Below is a small trained network, with its code and all its weights. Each question gives an input and a target symbol and asks what happens when units are switched off, that is, made to give their printed mean instead of their output.

import numpy as np


def w(rows, s, z=0):
    codes = np.array(rows[::2]) - 128.0
    scale = np.full(codes.shape[1], s)
    scale[-1] = z or s
    return codes * scale


def norm(h):
    return h / np.sqrt((h * h).mean(-1, keepdims=True) + 1e-5)


def f(y):
    return np.maximum(y, 0)


def softmax(a):
    e = np.exp(a - a.max(-1, keepdims=True))
    return e / e.sum(-1, keepdims=True)


def log_softmax(a):
    a = a - a.max(-1, keepdims=True)
    return a - np.log(np.exp(a).sum(-1, keepdims=True))


def net(x, mask):
    ids = ['Θβγζημπστφω'.index(c) for c in x.split()]
    T = len(ids)
    res = E[ids] + P[:T]
    u = 0
    for l in range(2):
        r = norm(res)
        for j in range(2):
            rows = slice(2 * j, 2 * j + 2)
            q, k, v = (r @ M[l][rows].T for M in (Q, K, V))
            z = softmax(np.where(np.tri(T) > 0, q @ k.T / 2**0.5, -1e9)) @ v
            o = O[l][rows]
            res = res + np.where(mask[u + j], z, o[:, -1]) @ o[:, :-1]
        u += 2
        y = f(norm(res) @ A[l][:, :-1].T + A[l][:, -1])
        res = res + np.where(mask[u : u + 8], y, B[l][:, -1]) @ B[l][:, :-1]
        u += 8
    return log_softmax(norm(res)[-1] @ U[:, :-1].T + U[:, -1])


Q, K, V, O, A, B = {}, {}, {}, {}, {}, {}
E = w([
[181,144,126,94],'Θ',
[112,94,143,111],'β',
[121,82,25,115],'γ',
[161,141,122,145],'ζ',
[181,96,185,112],'η',
[165,153,193,175],'μ',
[65,128,115,104],'π',
[83,64,142,178],'σ',
[70,79,86,222],'τ',
[6,164,191,78],'φ',
[116,239,134,171],'ω',
],0.026)
P = w([
[168,134,94,2],'0',
[58,128,160,108],'1',
[181,104,68,27],'2',
[48,140,182,159],'3',
[178,105,75,33],'4',
[60,137,197,166],'5',
[192,120,95,42],'6',
[79,130,199,154],'7',
[192,120,99,59],'8',
[80,134,195,142],'9',
[221,150,117,21],'10',
],0.007)
Q[0] = w([
[184,163,65,112],'L0H1',
[93,214,236,102],'L0H1',
[149,21,18,172],'L0H2',
[184,138,103,1],'L0H2',
],0.0086)
K[0] = w([
[95,105,129,181],'L0H1',
[78,227,142,84],'L0H1',
[219,103,132,194],'L0H2',
[167,50,1,9],'L0H2',
],0.0094)
V[0] = w([
[210,32,116,99],'L0H1',
[254,142,58,139],'L0H1',
[90,230,225,98],'L0H2',
[181,130,185,211],'L0H2',
],0.0052)
O[0] = w([
[105,166,44,95,108],'L0H1',
[253,165,79,72,90],'L0H1',
[146,146,184,128,250],'L0H2',
[183,162,155,199,64],'L0H2',
],0.0051,0.0014)
A[0] = w([
[103,141,132,8,139],'L0N1',
[93,148,186,78,14],'L0N2',
[194,103,62,111,2],'L0N3',
[149,163,210,93,185],'L0N4',
[107,133,48,121,42],'L0N5',
[108,199,103,217,69],'L0N6',
[82,114,95,125,181],'L0N7',
[180,167,143,184,16],'L0N8',
],0.014,0.0042)
B[0] = w([
[111,5,75,141,242],'L0N1',
[76,104,112,132,163],'L0N2',
[89,230,119,23,170],'L0N3',
[56,186,129,109,255],'L0N4',
[64,131,197,56,148],'L0N5',
[130,57,41,167,174],'L0N6',
[151,66,135,137,179],'L0N7',
[97,151,178,2,169],'L0N8',
],0.0094,0.0082)
Q[1] = w([
[83,146,81,82],'L1H1',
[245,128,73,128],'L1H1',
[242,151,31,214],'L1H2',
[35,254,51,177],'L1H2',
],0.0083)
K[1] = w([
[160,135,199,166],'L1H1',
[89,89,155,6],'L1H1',
[79,149,127,75],'L1H2',
[75,167,69,165],'L1H2',
],0.012)
V[1] = w([
[60,227,1,181],'L1H1',
[75,185,220,142],'L1H1',
[224,59,161,106],'L1H2',
[223,109,157,240],'L1H2',
],0.0076)
O[1] = w([
[68,196,58,182,154],'L1H1',
[107,192,170,102,159],'L1H1',
[215,149,197,149,90],'L1H2',
[183,126,107,246,2],'L1H2',
],0.011,0.0057)
A[1] = w([
[208,132,121,88,22],'L1N1',
[62,119,62,74,108],'L1N2',
[135,7,145,155,97],'L1N3',
[75,90,110,111,153],'L1N4',
[185,174,49,62,207],'L1N5',
[81,152,198,148,123],'L1N6',
[160,169,170,191,30],'L1N7',
[146,80,182,191,4],'L1N8',
],0.013,0.0034)
B[1] = w([
[173,144,182,146,137],'L1N1',
[181,146,168,167,250],'L1N2',
[226,218,121,136,188],'L1N3',
[129,98,190,217,220],'L1N4',
[134,186,83,192,189],'L1N5',
[157,97,124,184,172],'L1N6',
[187,79,68,215,131],'L1N7',
[80,245,166,112,138],'L1N8',
],0.011)
U = w([
[189,149,72,94,214],'Θ',
[201,63,129,104,150],'β',
[95,80,45,77,203],'γ',
[129,188,104,111,130],'ζ',
[182,107,215,48,50],'η',
[108,184,230,90,112],'μ',
[112,54,151,108,195],'π',
[246,171,202,202,1],'σ',
[155,121,56,247,124],'τ',
[40,89,169,133,168],'φ',
[22,192,72,205,109],'ω',
],0.011,0.0053)

Each question gives the input, a string of symbols that net reads in full, and the target symbol t.
The units are the heads (2 rows each of Q, K, V and O) and the neurons (one row each of A and B). Each row of codes is followed by its name. A weight is (code - 128) times the scale printed after its matrix; where a second scale follows, it is the last column's (O, A, B and U).
mask holds one flag per unit, layer by layer, with each layer's heads first. A switched-off unit (its flag False) gives its mean, the last column of its rows in O or B, instead of its output. The means were averaged over made-up inputs and are rounded, as every weight is.
A unit's drop is (log p(t) with every unit on - log p(t) with that unit switched off) / (log p(t) with every unit on - log p(t) with every unit switched off).
The circuit of an input: a set's keep is (log p(t) with only the set's units on - log p(t) with every unit switched off) / (log p(t) with every unit on - log p(t) with every unit switched off). Starting from the 12 units with the biggest drops (on a tie, the unit counted first), units are removed one at a time, each time the one whose removal leaves the highest keep (on an exact tie, the one counted first), for as long as the keep stays at least 0.8.
circuit, biggest first: the units of the circuit, biggest drop first
most important unit: the unit with the biggest drop
k most important neurons: the k neurons with the biggest drops, biggest first
k most important neurons of layer l: the k neurons of layer l with the biggest drops, biggest first
which heads matter: for each layer, one digit per head in row order, 1 if its drop is at least 0.15 and else 0, layers parted by /
drop of u: that unit's drop, to one decimal
input μ σ ζ σ σ μ β, target β: circuit, biggest first	[L0N1 L1N3]
input η ω Θ Θ, target ω: circuit, biggest first	[L0N4 L1H1]
input ω β Θ π η η μ ζ, target μ: 2 most important neurons of layer 0	[L0N8 L0N1]
input μ Θ β, target β: 3 most important neurons	[L0N1 L1N3 L0N4]
input σ φ ζ γ, target φ: 3 most important neurons of layer 1	[L1N4 L1N6 L1N3]
input β Θ Θ Θ, target Θ: circuit, biggest first	[L0H1 L0N1]
input γ π μ μ η γ, target μ: circuit, biggest first	[L0N5 L0N1 L1H1]
input μ σ π φ Θ η γ ω Θ γ, target φ: circuit, biggest first	[L0N5 L1N4]
input τ τ μ β σ σ σ β τ π, target τ: most important unit	L1H2
input β ζ Θ Θ μ π τ μ σ γ, target σ: which heads matter	01 / 01
input Θ μ Θ ω Θ β, target ω: circuit, biggest first	[L1H1 L0N6]
input σ μ μ τ Θ μ, target τ: which heads matter	01 / 01
input τ μ β π σ γ, target σ: which heads matter	00 / 01
input Θ γ μ ζ, target μ: most important unit	L0N8
input μ σ ω μ, target ω: which heads matter	00 / 11
input Θ τ τ Θ γ μ φ σ β β, target σ: circuit, biggest first	[L1N3 L1H2 L0N3]
input β μ φ ω γ τ γ φ ω γ, target ω: 2 most important neurons	[L0N1 L0N3]
input τ τ μ Θ, target τ: 2 most important neurons	[L0N4 L0N8]
input μ β μ π φ β σ β, target σ: 2 most important neurons of layer 1	[L1N3 L1N6]
input ω σ μ, target μ: most important unit	L0N8
input σ Θ μ, target μ: 2 most important neurons of layer 0	[L0N1 L0N4]
input σ τ β τ μ μ, target τ: 2 most important neurons of layer 0	[L0N3 L0N6]
input β Θ γ μ π η μ γ, target μ: 3 most important neurons of layer 0	[L0N5 L0N1 L0N3]
input μ Θ φ τ η β, target τ: drop of L0N4	0.1
input μ σ σ σ, target σ: drop of L0N4	0.3
